Here is a tiny trained network, its code and every weight. The questions are about switching its units off for an input and a class, where a switched-off unit gives its printed mean instead of its output.

import numpy as np


def w(rows, s, z=0):
    codes = np.array(rows[::2]) - 128.0
    scale = np.full(codes.shape[1], s)
    scale[-1] = z or s
    return codes * scale


def norm(h):
    return h / np.sqrt((h * h).mean(-1, keepdims=True) + 1e-5)


def f(y):
    return np.maximum(y, 0)


def log_softmax(a):
    a = a - a.max(-1, keepdims=True)
    return a - np.log(np.exp(a).sum(-1, keepdims=True))


def net(x, mask):
    res = np.array(x, float).reshape(1, 2) / 4 @ E
    u = 0
    for l in range(4):
        y = f(norm(res) @ A[l][:, :-1].T + A[l][:, -1])
        res = res + np.where(mask[u : u + 8], y, B[l][:, -1]) @ B[l][:, :-1]
        u += 8
    return log_softmax(norm(res)[-1] @ U[:, :-1].T + U[:, -1])


A, B = {}, {}
E = w([
[27,124,50,151],'x0',
[120,3,78,119],'x1',
],0.0036)
A[0] = w([
[60,174,124,141,21],'0.n1',
[244,26,217,113,86],'0.n2',
[117,51,98,73,85],'0.n3',
[252,38,193,119,88],'0.n4',
[106,50,119,184,53],'0.n5',
[118,76,156,179,46],'0.n6',
[108,109,99,137,5],'0.n7',
[108,183,102,189,56],'0.n8',
],0.0036,0.0031)
B[0] = w([
[101,167,81,196,144],'0.n1',
[220,172,122,84,251],'0.n2',
[70,99,70,155,176],'0.n3',
[254,170,125,69,244],'0.n4',
[87,68,78,129,153],'0.n5',
[122,109,104,125,128],'0.n6',
[167,115,168,125,128],'0.n7',
[80,119,110,196,150],'0.n8',
],0.0039,0.0027)
A[1] = w([
[132,85,103,138,85],'1.n1',
[179,165,246,154,80],'1.n2',
[3,126,128,139,89],'1.n3',
[123,190,190,110,114],'1.n4',
[129,75,90,112,67],'1.n5',
[216,48,80,73,3],'1.n6',
[145,176,122,128,102],'1.n7',
[88,193,157,215,108],'1.n8',
],0.0066,0.0034)
B[1] = w([
[100,87,117,94,158],'1.n1',
[154,101,123,5,252],'1.n2',
[166,167,54,122,244],'1.n3',
[98,52,125,125,223],'1.n4',
[98,71,116,106,169],'1.n5',
[38,119,255,195,226],'1.n6',
[114,61,117,128,181],'1.n7',
[39,138,164,144,236],'1.n8',
],0.0055,0.0032)
A[2] = w([
[101,112,126,174,99],'2.n1',
[118,80,196,254,6],'2.n2',
[86,108,100,117,57],'2.n3',
[86,99,148,190,126],'2.n4',
[78,143,111,226,22],'2.n5',
[206,147,97,110,89],'2.n6',
[72,101,123,200,114],'2.n7',
[49,209,136,97,197],'2.n8',
],0.0065,0.0021)
B[2] = w([
[169,165,120,114,162],'2.n1',
[135,2,152,187,159],'2.n2',
[143,142,109,106,179],'2.n3',
[188,147,133,116,183],'2.n4',
[216,134,126,177,186],'2.n5',
[178,145,73,44,178],'2.n6',
[215,158,122,113,211],'2.n7',
[59,122,158,136,254],'2.n8',
],0.0071,0.0032)
A[3] = w([
[85,10,144,86,144],'3.n1',
[134,171,204,159,251],'3.n2',
[127,200,115,154,59],'3.n3',
[58,223,134,205,69],'3.n4',
[149,199,127,180,79],'3.n5',
[97,125,254,113,159],'3.n6',
[14,191,121,230,9],'3.n7',
[119,227,124,73,144],'3.n8',
],0.0052,0.0029)
B[3] = w([
[98,244,205,196,240],'3.n1',
[98,125,3,117,254],'3.n2',
[177,167,207,192,166],'3.n3',
[214,173,191,122,220],'3.n4',
[134,198,133,154,170],'3.n5',
[53,114,52,106,241],'3.n6',
[239,146,170,139,211],'3.n7',
[102,102,173,223,221],'3.n8',
],0.0052,0.003)
U = w([
[151,220,140,196,189],'0',
[98,100,8,147,173],'1',
[113,131,123,131,2],'2',
[188,131,154,45,192],'3',
[116,131,123,132,2],'4',
[110,55,193,191,156],'5',
[5,160,162,97,152],'6',
],0.02,0.008)

Each question gives the input, the list of numbers given to net, and the class t.
The units are the neurons (one row each of A and B). Each row of codes is followed by its name. A weight is (code - 128) times the scale printed after its matrix; where a second scale follows, it is the last column's (A, B and U).
mask holds one flag per neuron, layer by layer. A switched-off neuron (its flag False) gives its mean, the last column of its row in B, instead of its output. The means were averaged over made-up inputs and are rounded, as every weight is.
A unit's drop is (log p(t) with every unit on - log p(t) with that unit switched off) / (log p(t) with every unit on - log p(t) with every unit switched off).
The circuit of an input: a set's keep is (log p(t) with only the set's units on - log p(t) with every unit switched off) / (log p(t) with every unit on - log p(t) with every unit switched off). Starting from the 12 units with the biggest drops (on a tie, the unit counted first), units are removed one at a time, each time the one whose removal leaves the highest keep (on an exact tie, the one counted first), for as long as the keep stays at least 0.8.
units of the circuit, in order: the units of the circuit, biggest drop first
unit that matters most: the unit with the biggest drop
k most important neurons: the k neurons with the biggest drops, biggest first
k most important neurons of layer l: the k neurons of layer l with the biggest drops, biggest first
drop when u is switched off: that unit's drop, to one decimal
input [-3,5], class 5: unit that matters most : 1.n6
input [-4,5], class 5: 3 most important neurons of layer 1 : (1.n6 1.n2 1.n3)
input [0,-1], class 6: 2 most important neurons : (0.n3 0.n4)
input [-4,-5], class 3: 3 most important neurons : (1.n2 1.n6 2.n8)
input [2,-7], class 6: 4 most important neurons : (2.n8 0.n3 1.n2 3.n6)
input [-4,6], class 5: 2 most important neurons of layer 1 : (1.n6 1.n2)
input [-2,3], class 5: 3 most important neurons : (1.n6 1.n2 2.n2)
input [-1,2], class 5: 2 most important neurons : (1.n6 2.n2)
input [1,6], class 5: 2 most important neurons of layer 3 : (3.n2 3.n1)
input [-3,-5], class 6: 2 most important neurons : (0.n4 0.n2)
input [1,-4], class 6: drop when 0.n3 is switched off : 0.2
input [0,3], class 5: drop when 1.n6 is switched off : 0.7
input [7,-2], class 0: drop when 1.n4 is switched off : 0.0
input [-7,-8], class 3: units of the circuit, in order : (1.n2)
input [5,0], class 0: drop when 1.n2 is switched off : 0.8
